Each row is followed by its class number.
[-128   44   21   -2  123    4  229  127 -354   -2   22   40  -66  321
 -110  177  254  228  209  -90  101  191 -160  245  269  446   22 -196
  174  319  424 -177  181   45  -32] => 11
[-350  158  184  140 -397 -199 -383  123 -318   53  -37  279   73  174
 -138   76  -10  137   34    2  219  121 -151  -85   91 -292  185  109
 -100 -418 -248  398 -292 -276 -212] => 7
[  28  182  189 -570  -67  110 -147   57   51  185  -38 -132  149    2
 -309  -19 -210  289   -6   95  104 -108  357   -5  144 -644 -101  129
 -207 -159 -138  -62 -371  381 -101] => 1
[ 523   13  -27  -77   88 -206 -290 -129   17  162  -99  -60  116  244
 -232  266 -157 -156 -175  204    6 -348  270   77 -158 -105  141 -252
   67   60   50  -38   15 -138   18] => 10
[-239   84  -64  289 -118 -149  184 -370 -270   22  119    3 -381 -107
  -32   91   15 -341   74  -53  -91 -217  -82 -228 -134  -65 -254 -237
 -180   99 -164 -346   -5  106   70] => 3
[  47 -285  234   -7   81  141  -99 -327  105   33   48   48 -100  155
  -42  328  541  220 -119  286  147 -240 -175   54  408 -197  221 -181
   41  167  182  414  168   97   77] => 7
[ 109 -173  -91 -251   82  -11  -46  -95  273 -239   96 -261  -64  -94
 -405 -196   66  -29   57  236   20 -327   56  -82 -206  -71  -73  155
   28  -69   91 -416 -302  160  195] => 0
[ 427   47  103 -376   76 -207 -156  118  -16   12 -383  510  239  346
 -146  348   32 -208 -167  -42  367  -17  287   94  262  -80  331  -64
   -4  -24  189  676  159  -14 -201] => 6
[ 178   39  157   84  182  -50 -180 -163  587 -382  211  399  110 -147
  319 -222 -223 -205   62  285  390 -195   20  124  275  610   90  438
  188  176  188  141 -158 -343  398] => 5
[-119  298  389 -184  276  163 -320  146 -110 -221  111  333 -122  186
  391  -65   60  223 -114 -265  234  -58   80  107  224   82 -219 -108
  -90   70   85  179  154   61  202] => 8
[  96   79   -5 -209 -123 -112  -99 -165  150 -157  -29   76  -50  209
  -26  107  235  419  -46  124   59   39  248  -19  177   -5  239  -73
  -42  126   -3 -137  123  -91  -84] => 5
[ 136 -203  116  -86  192   87  192   30  102  -43  108 -248   -6   81
 -167  -30  205 -168  -68 -176 -135   69   47   42 -112 -163   63  166
   45 -155   98 -458  -46   49  130] => 6
[ 289 -454  133  -63  166  103 -639   95  -53 -197  136 -161  244 -175
 -206   63 -257 -161   46 -146  -13 -225  253  -75  -84  119 -148  235
   61    5 -100 -203 -442  173   17] => 6
[ -87  151  -31  156 -254 -173   95  157  -23   -8   70  297   68 -149
  310 -106 -279  398  156  -93  119   67  180 -201   94  227   -3  128
   67   13 -295 -192 -154 -397  -31] => 0
[ 342  444 -136 -120  -81 -248 -119  195   78  330 -144   -7  221  -33
 -460  -68  -94  154    6  286   50   52  411  -45    4  -71   97 -629
  175   14  -57 -222 -136  -17 -134] => 7
[-156  -46 -153 -164  -18  -39  305   -3  -18  -46  -15  -59  180  -48
 -123   42  165 -357 -320   35  228  -28   58   58 -449 -181  -52   79
  103  157 -213  -14  -55 -229  207] => 10
[ 113 -160   11  -34 -292  -96  457  368  -25  262  103  -81 -206   48
 -506  -52   78 -420 -277   46 -149 -146   86  -78  234  122  239    2
  -12 -267   17 -226 -235   51 -162] => 0
[ 230 -138  285  179  269   57 -325  154 -284  692  -37   68  292  -24
 -100   41 -149 -336  -80 -289   56  239  231  231  186 -136  230 -163
   68  -55  135  124  -86 -112 -138] => 9
[  50 -171 -322  203   61  127   23   56 -173  -82  -28 -366  -58  -50
 -150  289  132  253   98  182 -116  -10 -200 -171   -5  200 -148   72
 -106  440   63  264  -37  177  -14] => 3
[ 312  115 -379  -21  -28  -88  220 -235   63  285 -232  -89  280 -133
  133  235 -666 -198  285    6  194 -365  159  -36  -36  -33  153  -37
   61 -309  348    6  104  -51  -77] => 0
[ 308 -152  152 -197  218 -101 -661  155  209  -18   20  163   94  191
 -166  284  310 -195   72  -15  251 -259   14  482  198 -279   -8 -154
  204  205  254  444  191  114   84] => 4
[  -1   -3  179   12  -44 -257 -501  124   16   62  -79  -54  -97  319
 -193  -51 -179  448 -279 -403   -3  -71   55   90  171  298  -22  109
   57  254 -292  171  201  233   22] => 4
[ 304   60   44  103 -335  -77 -367  161 -105 -443    6 -275  176   48
 -147  264  -93 -113   18  232 -157  -34  123   94  -87 -187  -22 -126
  -50 -227  -96 -137 -316 -130 -201] => 9
[  46  172 -105  264 -199 -652 -185  312    8 -296   38 -154 -277  419
 -269   19  256  -69 -269 -219  -53 -310 -123  261 -154  417  -21 -294
   94   29 -107 -145  514 -259  -58] => 2
[ 312 -291  453 -172  519  377   57 -130   26  186 -259  102 -123  -64
 -154   86  223 -728 -269 -212    7 -264    4  234  209 -324  296 -135
   40 -193  234  450  306  223  217] => 12
[ 404   35  241 -207 -312   20 -291  107  226 -165  175  237  270  261
  -37   94   14  -83 -283 -300  253  -95   55  251  243 -341   65  218
  106 -194  -99  422  -85 -249 -154] => 4
[ 500  149  236 -221   -1 -259 -291   39  -78 -306 -194  636  -44  448
  -67   34  246 -103 -204  -36  306 -133   51  343  429  -74  232   63
   31 -108  222  114  311 -162   55] => 10
[ 165 -209  -82  -27   22  -18 -212 -207 -115 -210 -152   43  124 -118
 -113   55  190   77  112 -467  -42   68  -82 -255  -11  -63   62 -243
  163  104  -31  127   79   96   -4] => 11
[ 501  -88 -240 -261  177 -122 -607  264   84  125  -19  -24  241   66
  -19  261  147 -353   -3 -380  181 -286  -36  128   87 -226  -33   18
   16  -65  242  331  147 -126 -183] => 4
[ 262  249 -160  358 -291 -260  -50  338  -51  -66  125  -85 -131    2
  -95  -50 -198  129  178  -43  -61 -104  113  225   36  284  178 -114
   59 -149  -43 -377   61 -446   38] => 4
[ -93 -285  351  -50  222   48 -251 -323  113  111  -13   34   -3   63
  -43 -130 -246  575   67   96  176  -92  396 -251  -28  305  113 -107
  -97  119   18  267 -192  128  -39] => 5
[ -88 -164 -502   32  -31   -1 -249  197 -423   85  193 -126  287 -417
  133  174 -469 -271 -160 -128  -66  -84  228 -339 -368  271   30  203
   46  203 -347 -387 -260  -49  296] => 8
[  98  -15  257  137 -195 -268  200  364   83  151   40 -344  324 -195
 -194 -294   73 -512 -169 -208 -312  125  -92  109 -241 -331  149 -445
  183 -234  -85  -87 -283 -412   59] => 9
[ 243 -333   -1 -130  198  179  -32   62 -130  260   14   27   25 -179
 -117  197 -215 -196  104  157  -71 -164  442 -126 -125  -82  265  -31
   23  -79   62 -242 -135  132  186] => 3
[-283 -115  184 -146   21  296  147 -366  186 -338   25  -60   12  104
  127  142   87   48 -163 -245  111  203   69  104 -132 -118   77  305
    7  -57 -209  140  120   33  112] => 10
[ 161  150  205   68   65 -229 -465  289  -38 -315 -160  355  158  104
  337   13  -36  158  127 -125  127   55 -107  -39  423  325  -29   -5
   96  -20  127  254   79  -58  -28] => 1
[ -55  224  -63  207   16 -207 -183  116  142  -65  234  203  153  137
  222  221  -70 -389 -183   14  277  164   24   52   99  113  -13  229
  119  238   43  146 -125 -169  291] => 11
[  55 -183 -158 -128  -19 -165 -598 -247  197 -409 -192   86   14 -259
  260  322 -126  -83  474   80   97 -301  139 -354   13 -349  122  368
 -216 -200  -29   87 -180  -18  160] => 3
[-309 -129  204  -70  -34 -161  -39 -280   -9  295 -174  -37   87  112
  339  260 -287  303  -59   38   76 -228  233 -487 -192 -353   12  106
 -181   15 -320  137 -211  -79  -15] => 2
[ 488  156  149   65   80 -358  635  190  164  -35  -62 -223  -58  148
 -478 -260  131 -155   81 -358 -188  117 -360  340  222  -27   -9  -28
  -60  -82  254  138  143 -105 -128] => 9
[  12   36   22 -151  136   47  519 -245  351 -170   26 -101  -34   40
   -9   10  116  208  -75  530   90  -90  294   99 -181  237  116 -130
  185  206   56 -411  163  -35  312] => 8
[  24  439   59  -96 -244  -36  542  -95  270  131 -190  -20  118 -242
 -316 -106  -66  -86  102   65  -75  170  164  -80   92 -399  335 -281
   85 -152 -227  -28 -213 -220   26] => 2
[ 243 -255  164 -343  356  222 -225 -236   44   74 -258  -94  501  -53
   88  252 -385  211  146 -273  240   93  319 -179   64 -306  -43  349
 -111  -17   49  421 -220  312 -145] => 1
[-133  -25  -22   63  -46 -114  456 -193   91  154 -105 -399   46   -8
  -85 -118 -161  -83   41  -53 -145  152  -39  139 -106  107  -58  167
 -108 -102    9 -283  110   27 -227] => 11
[ -73 -272 -215 -329   26  158 -676 -246 -116 -150   12  218 -236  222
 -395  407  175 -282  -16  392   91 -284  192  -81 -206   19   70  -20
  -32   65    3   78  -21  486 -161] => 2
[ 231 -108  245  -13  201  -39   59  271   20 -192 -105  160   82 -306
  118  -60  -72 -359   47 -158   44  -60  403  -79  218  514  172 -303
   91 -434   59 -356   43 -176 -146] => 0
[ 119   55  -37 -157  210  -69   53 -145   99 -714   45  -40  -51  135
  290  420 -275  147  -80  128  190 -302  143  226   60  286   35  448
  -64  299   -1  -45  305   75  497] => 12
[ -50  314 -357  246 -316 -225  393   39 -295  240  152 -220 -492   29
  -36   66 -209  282 -188  301 -169 -373  248 -204  -51  192   80 -339
 -229  -20 -157 -664  229   80  131] => 1
[  32 -298  -79 -145 -268 -130 -204  -26  326 -133 -113  -97  282 -175
   29   72  360  155  159  -76   59 -101   45   42  -16 -372  182  -49
  202  -20  -96   72   56 -273  -74] => 6
[-168   40  168   15  -11  107  166 -107   83 -537    8   -8 -352  -70
  350  139  279 -498  -28  223 -239  -42   95 -307  -13    5  304 -195
 -179 -553  105 -555  -29  -50  229] => 6
[ 144  143   45 -147 -113  300  -73 -254  -17 -529  228   21   79  105
  269  247  259 -114  -89   68 -103    8 -101  383  152   43    6  -66
  172  114   47 -400  261 -189  -29] => 12
[ 304  181 -226  110  356  323 -305  472 -319   27  220  -43   86    2
 -175  220  203 -581 -325  -58  -11   95  -48  299  172  557  162 -312
  286  367  310    3  122  -98  210] => 12
[ 109  344  -72  226   49 -217  224   96  101 -218    8  192 -143   39
  -28 -171  -83  857  370 -322  239  245   91   72  409  382  -96  -34
 -123  410   53  381  247    2  -37] => 2
[  47  108 -114  -94 -204  367 -174   78 -267  432   48  255 -261  -34
  -60  -53  -12  168 -264   77  -27  -52  270 -287  238  181  250 -239
    0  187 -114  -90 -171   52   -3] => 9
[ -72  242 -288   24  -39 -199 -482  -33 -215  -16   54  410 -297  -52
   41  -31  267  244  -38 -147  132 -180  182   37  276  568  418 -584
  139 -163    2 -462  697 -205  -45] => 0
[  -8  340 -233  259    3  -90 -108 -325   35  184  -49  483 -226 -152
  109 -112 -221  210  458    3  446  -51  176 -221  118   94  140  -50
    1 -223   96  -41   57 -208   52] => 9
[ 123  -59  218 -308   50   87   11 -165  293 -224  -95  -16  125   42
  -86 -164   23  403    9  292   99  -73  225  302  -72    4  145  215
  120   19  -62 -233   76 -158   77] => 5
[ 157  390   69 -384   65  200 -319 -459  562 -382 -125 -426   56  507
  -11  254   34  650 -151  -13   82   32  100  -67  273  -22  100  146
   27  306  176   32  -60  239  192] => 7
[  89   -6  128 -104 -311 -429  -68   62  260 -124 -333  -57  252  359
 -182  293    5   17  -29  -29   84   25  -91  200   -9 -328  184   21
  -29   -4  -48  899   38 -117 -228] => 7
[ 153  394   13  -71 -207   85 -611   43 -227  153   -8  436  213  386
  -65  358 -140   13 -202 -211  437   70  132 -226  374 -272  131  -16
   30  -16   88  651 -337  -26 -145] => 5
[ -97   56  124  277 -128 -386  752 -155  314 -577   11   38  -35   62
  209  132  122  175  302  195  -77  158 -463   12  252   71  113  152
   20 -219  122  148  199 -143   68] => 0
[-134 -203 -242  282  -76 -304  457  -89    7  222  -81   34 -235 -368
  279  162  -32 -456  173  221   16 -388  256  -53   82  546  187 -443
   -8 -188  101 -464  466 -118 -129] => 6
[ -44 -283  414  -77  296  -76  220   -6   70 -215 -133 -146 -185 -116
  -65 -235  184  -79   14 -347 -260  -23  -88  -83 -223   28 -104 -148
  -29 -164 -176  -96  120   99   48] => 9
[ 240  169 -130 -286    7   92 -624   68  -90 -181   46 -172  137  -96
  -98  119   54   54 -168  160 -236  -60  196 -208 -282 -454  -15 -240
  -76   24 -239 -220 -243   42  121] => 11
[ 136  116 -536 -245 -410 -302 -751   -4 -396 -218  -37  195  -22  160
 -200  200  -82   95  -50  291   70 -304  278 -203 -136   43 -261 -191
  -72   81 -135 -447   16  376 -298] => 8
[   6  -94 -367   11  -46  -60 -229   64 -320  144 -153  -94  -16  -57
   59  436  -48  130  116 -208   16 -110  159 -266   54  192  135 -235
   47   69  -15  -95  167   80 -132] => 9
[  -6  -65   70  -72  -22  -43   33  278  -49  377  107  -44 -138  103
   85  -83 -240  384 -241 -153  195 -489  352   35   51  367   54 -224
   45   62    7   11  252    5  100] => 1
[  61 -156  175  110  -65  -70 -530  300  -37  136  149  165   62   34
  -66  -53  -68 -284   19 -131   47 -197   24  143   -1   45 -169   66
  214 -100  -81  -13 -157  -77  -63] => 8
[ 283  289 -249   72 -140  -72  285  579 -151  212   69 -506 -135 -115
 -697  -73  -79   66  194   92 -487  134  203 -109  -47  287  134 -574
  -52  145   56 -308 -353  -29 -112] => 3
[ 195 -116 -156 -232  -36  294  -52   80   30 -114  -37  -40   59 -215
  129  137   19 -530 -295  253  184 -296  391 -101 -167 -273   -3  186
    2  -52  -31 -418 -255   49  328] => 7
[ 192  -11   -9   16  287    4  194   60   58  -24   40  -27    5  -52
 -161  -80  199  385  421   47  -68  106 -304  184   88  196  174 -143
   84  209  262  221  103 -230   90] => 4
[  -4   69   27 -192  390  -32 -259   33   91  -53 -283  166  -27 -153
  -45 -151   44  -29  435  -42   83  -42 -153  344  109  315 -228   41
  101   77  110   41  357  180 -153] => 1
[-201  273 -347  -79 -115  139  -56 -115 -490  141 -258  329   54  174
  190  267   48   84 -127 -230  101   99 -202   86    0  -25  156 -234
  146  256   15  286  561   86  -13] => 2
[  82  225   12  473   61  -17   37  149  -11  242  -59 -185  -33   35
  169  -26   23  217  173   42  -74  143  -63  206  210  389  231 -367
  101  310  304   44   89 -397  152] => 7
[ -79 -114   -6 -218  -74   34    4  -78 -314  410 -146 -216   96   56
 -150  247 -117   -6 -178  -56  -66 -242  170 -266  -85 -406  -17 -273
    4    9  -55 -199 -180  290  -57] => 0
[ 161  -96 -288  214 -476 -179 -835   21 -410   59  141  262  -22  258
 -405  198 -210 -225 -175 -100  287 -236  189 -198  256  301  146  -51
   40  -81   65   90 -308  109 -230] => 10
[ 431   93  -66 -100   36   71 -275 -127 -363  -63  -91   71 -151  251
 -482   70  191 -272 -388  234  -75 -161  139  165  -24   58  234 -359
  -10 -252   92 -377  259  107 -107] => 10
[ 122   69 -228  276 -189 -247 -142  162  -89  610 -114 -358   60  281
 -429 -116 -283   17 -165 -212  -21   13  309   91 -321  155  -93 -284
  102   61    6 -191   -6  -16 -378] => 0
[ 346  109   28 -157  231  259 -302 -324  253 -357  135  137  200  -21
  325  -53 -162  197  122   91  304   -2  457   56   99  632  -11  -29
  168  117  205 -600  -18 -212    3] => 4
[ 362  -65  -14 -176 -140 -112  363  -75  514 -112 -123 -304  362   68
 -108  141   19  169  124  170  -17  -24 -161   60  -64 -416  136  253
   82   71   35  408 -210 -304    5] => 4
[ -51  282   89    7 -149  217 -306  206 -245 -195   -5  402  -87 -222
  -47  -72  275 -447   26 -319   48  109    4  119  255   24 -131 -442
  135 -316 -123 -122  139   68 -267] => 6
[-216 -306  -38    5 -117  155 -297  293 -447  591   25  199  162 -264
 -167 -218 -302 -523   68 -187  138  -59   14   40 -242 -201 -205  341
   57 -178 -184  -91 -429   51 -142] => 7
[ -70   61  105  -55 -175 -216 -203  -70   29 -216   65 -137  144  277
 -128  174   62  157   71   15 -171  179 -204   -8 -371 -417 -392   14
   24   92 -313  102 -219   43 -274] => 9
[-106   11   79   36  155 -157 -197 -104  -73 -256 -108  167   31    6
  338   83   50  145 -132  136  340 -136  143  -75   93  -38  110  142
  -93 -260  -10  -82  305  -90  170] => 12
